Each row is followed by roughly how far along a hidden order it lies, from 0 to 10. A new part has a new order.
In the rows, zero is written as 100.
[ 95 107 102 108  91 104 112  93 117  90  89 115  97 105  94  96  94  90
  98  86 107  93  76]	0
[101  96  96  86  87 102 108  87  97  74  94 106  98 101  82  98 123 109
  95 104  97  92 113]	6
[ 87 134  95 133  85  88 100 115  94  42  98 107 104  95  92 116  78  79
 109  70  96 108  89]	0
[103 112  88 106  96  85  91  99  78  80 104  93 102  90  97 105 110  95
 102  82  92 105 123]	10
[105  75 122 100 106 112 102  95 128 140 102  94  89 113 117  83  89  95
 100 105 112 105  81]	1
[101 120  87  86  90  86  95  97  75  62 105  95 102  93  90 106 110  96
 102  81  90 105 125]	10
[116  78  85 114 123  91  79 117  97 162  84  88 102  79 127  92 108  85
  96  57 104  98  80]	5
[ 87 139  89 110  80  84 102 102  72  19  91 127 138  90  74 156 112  82
 106  65  91  94 100]	4
[ 90 132  93 125  84  89 103 102  80  33  87 125 118  91  81 126  95  81
 104  68  97  93  79]	1
[ 97  89 112  94  88 118 129  85 124 116  93 110  91 118  93  90  98 103
  95 110 109  92  85]	1
[ 85 140  88 102  81  83 102 100  71  20  94 120 132  91  71 153 114  84
 106  68  90  95 114]	5
[106  79 108  91  90 123 126  87 120 123  88 106  92 115  87  87 118 122
  91 133 107  89  85]	3
[107  77 103  82  95 107 106  85 120 125 101  95  88 109  99  87 125 139
  93 143  98  92 120]	8
[ 87 136  92 102  79  92 108  96  77  24  95 126 115  96  76 130 103  85
 104  75  92  94  94]	3
[ 93 132  83 104  86  87  99  99  71  40  81 118 126  85  79 136 124  84
 101  63  94  90  95]	5
[ 93 126  91  97  85  91 105  93  79  40  88 116 110  93  79 115 117  93
  97  78  94  91  99]	5
[ 94 124  88 125  89  92 106 100  85  58  76 120 112  89  86 115 103  84
 100  69 103  90  67]	1
[ 84 141  91 130  79  84 106 106  74  14  94 136 134  93  73 156  92  81
 109  66  91  96  92]	1
[ 93 126  91  97  86  92 106  92  82  43  89 116 108  93  77 115 117  91
  96  77  95  91  94]	4
[ 89 133  94 106  81  94 112  93  86  37  92 122 107  98  79 113  99  86
 103  81  97  93  90]	2
[102  82 129 100  99 121 115  90 128 135 104  97  86 122 110  85  85  95
  99 118 115 104  86]	0
[106  70 159  94 100 168 142  86 134 149  96 100  85 147 116  86  93 123
  92 180 138  92  75]	0
[107  72 109  77 123 107  94  86 124 146 130  88  85 106 115  83  98 130
  95 155  96 106 124]	10
[112  68 120  87 103 151 122  87 126 154  89  96  90 125 108  82 132 177
  88 200 111  88 104]	6
[107  74 121  87  93 141 137  85 127 136  90 103  90 127  98  84 115 137
  91 169 113  90  85]	3
[102  97  94  88  88  97 103  87  92  84  93 101  98  98  85  96 126 109
  94 102  95  92 115]	7
[ 97  95 101  79  98  88  98 101  93 102 134  91  86 101 107  94  78  91
 110  98  89 115 140]	9
[ 99  81 115 103  92 116 117  91 122 127  83 105  91 113 111  91  93  96
  95 131 114  96  74]	0
[102 115  92  86  88  92  97  90  80  60  91  99  98  94  83 102 121  99
  97  85  92  96 124]	8
[ 92 129  92 120  87  92 106  99  85  45  84 123 111  93  84 117 100  85
 102  69  99  91  79]	1
[ 83 138  97 133  82  89 100 123  84  36 107 104 102  96  95 117  74  81
 111  75  93 112  98]	1
[103  87 101  82  88 104 108  85 108 108  99  99  90 104  89  90 122 121
  95 123  95  94 122]	7
[101  88 103 114  99 101 109 101 117 146  87  98  95  99 115  91  96  87
 101  77 108 100  69]	0
[ 94 118  96 118  89  97 108  97 104  61  86 113 101  97  91 102  95  86
 101  74 104  94  73]	0
[109  72 106  90 128 100  91  96 120 147 128  90  86 101 119  86  92 105
  97 117  97 107 117]	8
[ 98 110  96 124  97  92  94 112 104  99  88 100 100  90 112  97  88  83
 103  68 103 104  75]	1
[112  80  88  92 115  90  85 103  90 129 106  88  95  88 117  93 105  96
  98  84  96 103 109]	9
[ 98 108  95 122  98  95  94 112 105 100  86  97  99  91 114  99  92  86
 103  67 102 103  72]	1
[100 124  88  95  99  82  89 126  72  66 108  91 105  86 109 113  93  86
 107  63  93 108 120]	9
[100 109  91 104 103  87  89 125  87 104 109  91  96  88 115 100  87  83
 106  69  95 108 109]	5
[105  89  92  85 106  89  91  98  87 122 117  89  94  93 112  95  98  96
 101  91  94 107 124]	10
[ 88 125  95 121  83  92 108  99  89  40  92 121 107  97  82 115  93  81
 105  69  98  95  82]	0
[ 97 121  87 128 101  83  86 137  76  72  89  94 107  84 113 112  92  77
 105  58  96 105  86]	3
[102  79 123  92  90 136 136  86 129 137  92 110  90 129 101  85  98 120
  93 143 116  92  80]	1
[ 88 135  92 118  80  89 106 100  76  37  88 129 120  92  76 133  99  84
 105  68  94  94  87]	2
[113  64 119  85 149 115  91  90 126 163 133  87  87 111 119  81 101 143
  91 180 103 105 113]	9
[106  79 115  90  91 134 136  86 126 134  86 107  91 123  99  85 111 122
  91 143 113  89  78]	2
[ 90 136  90  89  85  82  93 118  71  30 108  96 121  92  79 139 100  84
 110  70  88 110 132]	10
[ 84 137  95 115  83  93 113  96  87  31  96 127 112  97  76 120  91  84
 107  73  95  96  92]	1
[107  70 122  80 136 121  96  86 130 148 139  89  84 117 117  78  96 152
  94 199 100 106 127]	10
[ 97  83 116  99  88 115 127  89 128 120  95 107  90 117 104  88  92  98
  96 112 113  93  81]	0

[ 92 135  40 102  97 145 100 124  96 100  93 113  25  96  99 102 101  93
  91 103  95  89 114 100 116  96  48 113 114 100  81 104  89  68 100 102
 107 119  92  95  34  97  94 147 107 114  79  93  86  53  97  92  88 108
 129 103 161  94 138 115 115  98  89  98 102 102]	9
[158 132  83  91 107 142 104 173 100  98 102 123 101  86 134  96  97 108
 133  98 123  94 128 100  98  94  46 105 107 116  80 101  89  61  89 104
 117 128  92 116  92 102  91 131 105 110  83 100 105  50  94  98 102 111
 137 107 134  91 139 106 110 101 100  96  96 108]	8
[167  99 140  60 101 110 102 152 103  95 127 112 111  95 141 104  93 124
 133 114 122 104 125 109  68 107 117  96  59 107  79 132 106  81  99 104
 113  84  99 102 113  99  73  60  95  99  99 112 126 106  97 115 128  97
 132 107  50 147  99  62  97 100 133  95  95 116]	5
[ 92  77 116  77 104  79  93 102 101 103  84  72 148 103 147  96  99 119
 111  95 113 108  75 102 104  92 128  81  92 101 114  71  97 116 112 100
  90 100 103 106 153  97  96  79 109 103 121 111 111 174 103  99 108  95
  90  97  62  99  84  81  85 100 111  91  98 121]	4
[107  67 148  74 114  86  89  96  97 103  97  81 138  99 110 104 104 129
 119 103 102 110  83 104  91  92 123 101  98 102 124  83 107  94  96 100
 102 110 107 106 140  85  96  64  74 102 111  96 113 179 100 123 107  81
  70 106  48 130  78  77  79 111 115  88  95 157]	5
[169 101 166  82 106 125  98 105 101  95  88 127 123  92 124  95 101 101
 142 106 128 103 117 102  59 113  89  92  76 114  82 152 106  95 102 102
 110 103  95 105  86 113  77  81  97 112  98 107 119  58  99 113  99 102
 128 107  62 110 101  93 103  96 131  99  96 111]	6
[103 130  44  94  98 153 100 128  96 101  88 112  15  95  74 103 102  98
  97 104  86 100 122 103 113  96  36 114 110 105  77 122  88  64  85 104
 111 114  87  97  23  96  78 146 103 123  75  92  86  41  95  96  87 107
 133 106  92 106 144 110 113  98  90 106  99  77]	10
[ 41  98  51 115  93  75 101  45 103 107 112  67 129 108  99 103 106  93
  71  92  70 106  70  97 148  81  90  93 121 100 121  49  93 138 111  97
  87 106  94 107 157  87  83 105 111  94 112  96  88 144 103  89  91 106
  69  93 107  89  95 110 101 104  70  96 104  89]	9
[ 99  91  83  66 100  91 100  95 100 102 115  75  75 105 136 104 101 118
  98 105 100 107  83 107 117  83  84  87  80  99 104  78  95 114 116 102
 103  96  94 100 152  84  68  72 108 102 118 107 102 180 101 105 115  96
 103 100  52 126  91  77  97 108  99  89  94 111]	4
[108  72  78  71 111  80  93 102  98 102 116  80 117  98 139 103 103 137
 101 106 108 104  89 107 106  91 161 108  88  99 114  56 104  43 100 102
  96 119 114  92  93  83 125  71  91  95 118 107 114 200 101 111 117  82
  85 102  64 132  83  68  83 107 117  91  95 145]	4
[152 137  91  90 107 144 103 165 100  97  63 122  83  89 126  88  94 102
 135  97 133  91 130  99 105 102  59 101  98 116  78 133  89  69  84 102
 114 121  94 116  40 103 100 132 106 129  80 100  98  18  95  93 100 110
 139 105 139  81 138 109 108 102 112 104 103 100]	9
[146 102  94  79 111 111  94 153 100  97  64 110 149  93 150  91  93 116
 144  96 140 106 103 100  69 107 114  88  88 116  98 117  99  87 104  98
 104 110 104 112 101 102 110  87 101 113 105 111 116  96  98 105 110  96
 109 102  69  86 102  90  92  90 125  96  99 134]	4
[ 88 100  95  85  99  95 105  82 105 103 113  77 137 105 142 101  98 109
  92 102 105 100  84 106 122  85  88  81  79  96  94  71  95  94 123  97
  90  94  99  95 146  99  74  81 130  91 122 113 116 155 104  90 115 103
 106  93  65 102  91  84  95 101 103  91  97  86]	3
[110  98  98 106 103 106  99 112 100 100 102 111  69  95  84  99 102 102
 103 100  93  93 119  98  98 105 114 116 119 101 100 117  99  75  79 104
 111 103  98 113  74  96 108 116 101 109  78  92  86  58  96 104  92 101
  96 104 137 112 119 100  98  99  96 103 102 113]	0
[154  79 153  95 115  88  98  97 103  97 135 111 127  87 121 103 100 126
 121 107 111  99 124 104  76 102 160 123  96 105 105 101 109  62  83 105
 102 111 112 114  99  98 149  73  71  91  93 102 111 100  97 110 120  90
  94 107 106 139  90  83  99 101 129 100 100 155]	1
[157 112  92  97 107 120  96 153  99  99  83 120 143  90 119  95 101 102
 138  95  99 105  98  98  78  99  73 102  97 114  99 123 103  85  99 101
 105 122  99 107  63 110  88  88  97 119 102  99 110  76  97 108 106  99
 113 105  98  84 107 110 104  96 127  99  99 123]	2
[ 71  82  84  72  93  88  96  86 100 101  91  83  54 115  79 103 101  97
  96 106  85 103  87 101 101 106  86  87  99  97 101 126 101 125 104 101
  99  67  84 101 147  86  93  81  92 108  99  97  92 130  99 117  94 100
 103 103  65 130  95  76  92 106  83  92  94  86]	3
[ 98 106 147  80 113 111  99 160 103  95  82 118 129  91 158  92  91 118
 138 102 141  98 125 104  61 113 141  94  80 112  81 118 100  75  96 100
 110 103 108 110  92 104  98  91 106 104  94 114 119  67  97  96 119 101
 128 102  92  96 102  87  99  87 131 101  99 117]	6
[144  84 178  92 109 102  94 129  96  99  99 113 133  99 113  99 100 117
 121 102 122 105  96 103  64 102 148 104  81 104 101  93 110  76  98  98
 101 120 116  87  83 108 149  76  93  96 115 107 121 138 103 109 113  84
  96 102  62  99  83  97 100 101 133  99  96 134]	1
[108 111 120  93 101 135  99 133  92  97  63 122  43  97  71  96 100  95
 114 100 119  93 112  97  66 117  95 102  95 106  81 128 101  72  93  99
 101 100 104  79 106 112 126 130 103 109  90 100  96  55 100 102  92  97
 128 102 121  77 115 109 113  92 108 110  99  92]	4
[126 116 109 100 111 122 100 142  99  95  99 121  87 100 137  90  93 113
  99  98 137  90 127 101  74 113 107 102  99 109  83 101  96  52  86  99
 107 121 113 102  41 104 152 128 101 105  89 108 106  52  98  85 104  99
 119 100 103  76 128 100 105  85 119 109 103 108]	5
[145 129  64  61 107 126 107 170  92  97  93 114   0  88 120 103 100 123
 124 112 115  89 132 109  99  92  44 112  89 111  64 117  87  28  88 105
 117 113  94  91   8  91  93  99 106 129  82 100 108  82  94 106 107  99
 161 110 129 134 145  89 112 110 117 108  93  99]	9
[ 34  88  42  72  86 107 100  55  91 104 100  74   4 118  40 110 109  98
  65 109  65  97  77 103 121  92  68 102  95  91 101  96  98 105 107 100
  89  82  86  73 103  84  42 106 101 101 106  90 101 179 103 119  85  93
 108 101  75 130  94  74 101 114  72  95  92  79]	9
[ 95 136  50  96 100 152 104 123  92 102  68 108  85  99  69 101 103  84
  99  97  95  94  98  97 118  89  10 105 115 101  98 123  97  91  98 102
 105 121  83  89  30 102  68 150 113 133  89  90  87  56  97 100  81 108
 134 104 131  79 132 125 117 103  84  98 100  70]	9
